[[128 113 131 136 146 136]
 [131 134 134 117 110 124]
 [124 135 113 116 128 107]
 [125 119 123 136 137 131]
 [135 135 126 126 125 124]
 [133 127 135 124 122 131]
 [134 131 130 138 117 135]
 [130 122 135 130 120 132]
 [124 116 127 125 142 122]]
->
[[113 131 136 146 136 128]
 [134 134 117 110 124 131]
 [135 113 116 128 107 124]
 [119 123 136 137 131 125]
 [135 126 126 125 124 135]
 [127 135 124 122 131 133]
 [131 130 138 117 135 134]
 [122 135 130 120 132 130]
 [116 127 125 142 122 124]]

[[127 116 136 128 121 143]
 [123 121 126 115 113 153]]
->
[[116 136 128 121 143 127]
 [121 126 115 113 153 123]]

[[102 123 119 131 102]
 [126 120 136 133 120]
 [148 152 129 112 147]
 [117 134 131 135 104]
 [112 137 115 127 108]
 [115 142 112 123 101]
 [121 132 120 115 120]
 [138 137 143 104 154]
 [103 130 119 128  98]
 [120 141 111 114 112]]
->
[[123 119 131 102 102]
 [120 136 133 120 126]
 [152 129 112 147 148]
 [134 131 135 104 117]
 [137 115 127 108 112]
 [142 112 123 101 115]
 [132 120 115 120 121]
 [137 143 104 154 138]
 [130 119 128  98 103]
 [141 111 114 112 120]]

[[121 133 115 129 118 118 119 131 128 114]
 [114 142 119 105 123 131 111 142 124 113]
 [121 128 153 107 144 128 128 141 120 153]
 [125 128 106 133 113 121 123 126 134 102]
 [109 130 110 124 108 115 114 136 126 114]
 [119 133 103 125 111 118 117 131 128 103]]
->
[[133 115 129 118 118 119 131 128 114 121]
 [142 119 105 123 131 111 142 124 113 114]
 [128 153 107 144 128 128 141 120 153 121]
 [128 106 133 113 121 123 126 134 102 125]
 [130 110 124 108 115 114 136 126 114 109]
 [133 103 125 111 118 117 131 128 103 119]]

[[134 128 131 120 143 146 139 134 111 137 105 129 143]
 [118 130 118 126 135 143 136 143 132 140 130 116 115]
 [131 132 129 135 156 134 143 139 141 113 139 125 135]]
->
[[128 131 120 143 146 139 134 111 137 105 129 143 134]
 [130 118 126 135 143 136 143 132 140 130 116 115 118]
 [132 129 135 156 134 143 139 141 113 139 125 135 131]]

[[134 141 136 107 148 127 129 147 132]
 [115 116 130 143 119 122 122 124 139]
 [139 131 137 104 138 142 130 128 130]
 [126 144 121 126 119 132 131 141 132]
 [136 144 114 134 130 119 142 136 120]
 [105 122 128 121 133 121 106 139 123]]
->
[[141 136 107 148 127 129 147 132 134]
 [116 130 143 119 122 122 124 139 115]
 [131 137 104 138 142 130 128 130 139]
 [144 121 126 119 132 131 141 132 126]
 [144 114 134 130 119 142 136 120 136]
 [122 128 121 133 121 106 139 123 105]]

[[124 149 113 115 121 121 124 135 115 109]
 [130 122 143 124 138 134 129 128 131 144]
 [130 114 123 155 119 116 137 117 130 130]
 [138 132 140 120 150 134 135 134 131 137]
 [130 127 135 116 131 139 124 124 132 129]
 [151 133 139 137 145 126 156 117 120 136]]
->
[[149 113 115 121 121 124 135 115 109 124]
 [122 143 124 138 134 129 128 131 144 130]
 [114 123 155 119 116 137 117 130 130 130]
 [132 140 120 150 134 135 134 131 137 138]
 [127 135 116 131 139 124 124 132 129 130]
 [133 139 137 145 126 156 117 120 136 151]]

[[132 129 127 129 128 122 145 118 133 135 156 120 138]
 [129 125 126 127 128 124 148 125 133 124 106 133 137]
 [125 124 130 130 125 136 126 123 130 114 143 125 141]
 [123 126 131 121 117 129 127 135 128 137 145 125 116]
 [128 127 129 131 117 127 100 123 130 134 143 138 143]
 [127 128 127 137 121 125 132 144 119 129 137 125 129]
 [131 130 129 126 140 130 124 124 114 133 143 121 140]]
->
[[129 127 129 128 122 145 118 133 135 156 120 138 132]
 [125 126 127 128 124 148 125 133 124 106 133 137 129]
 [124 130 130 125 136 126 123 130 114 143 125 141 125]
 [126 131 121 117 129 127 135 128 137 145 125 116 123]
 [127 129 131 117 127 100 123 130 134 143 138 143 128]
 [128 127 137 121 125 132 144 119 129 137 125 129 127]
 [130 129 126 140 130 124 124 114 133 143 121 140 131]]
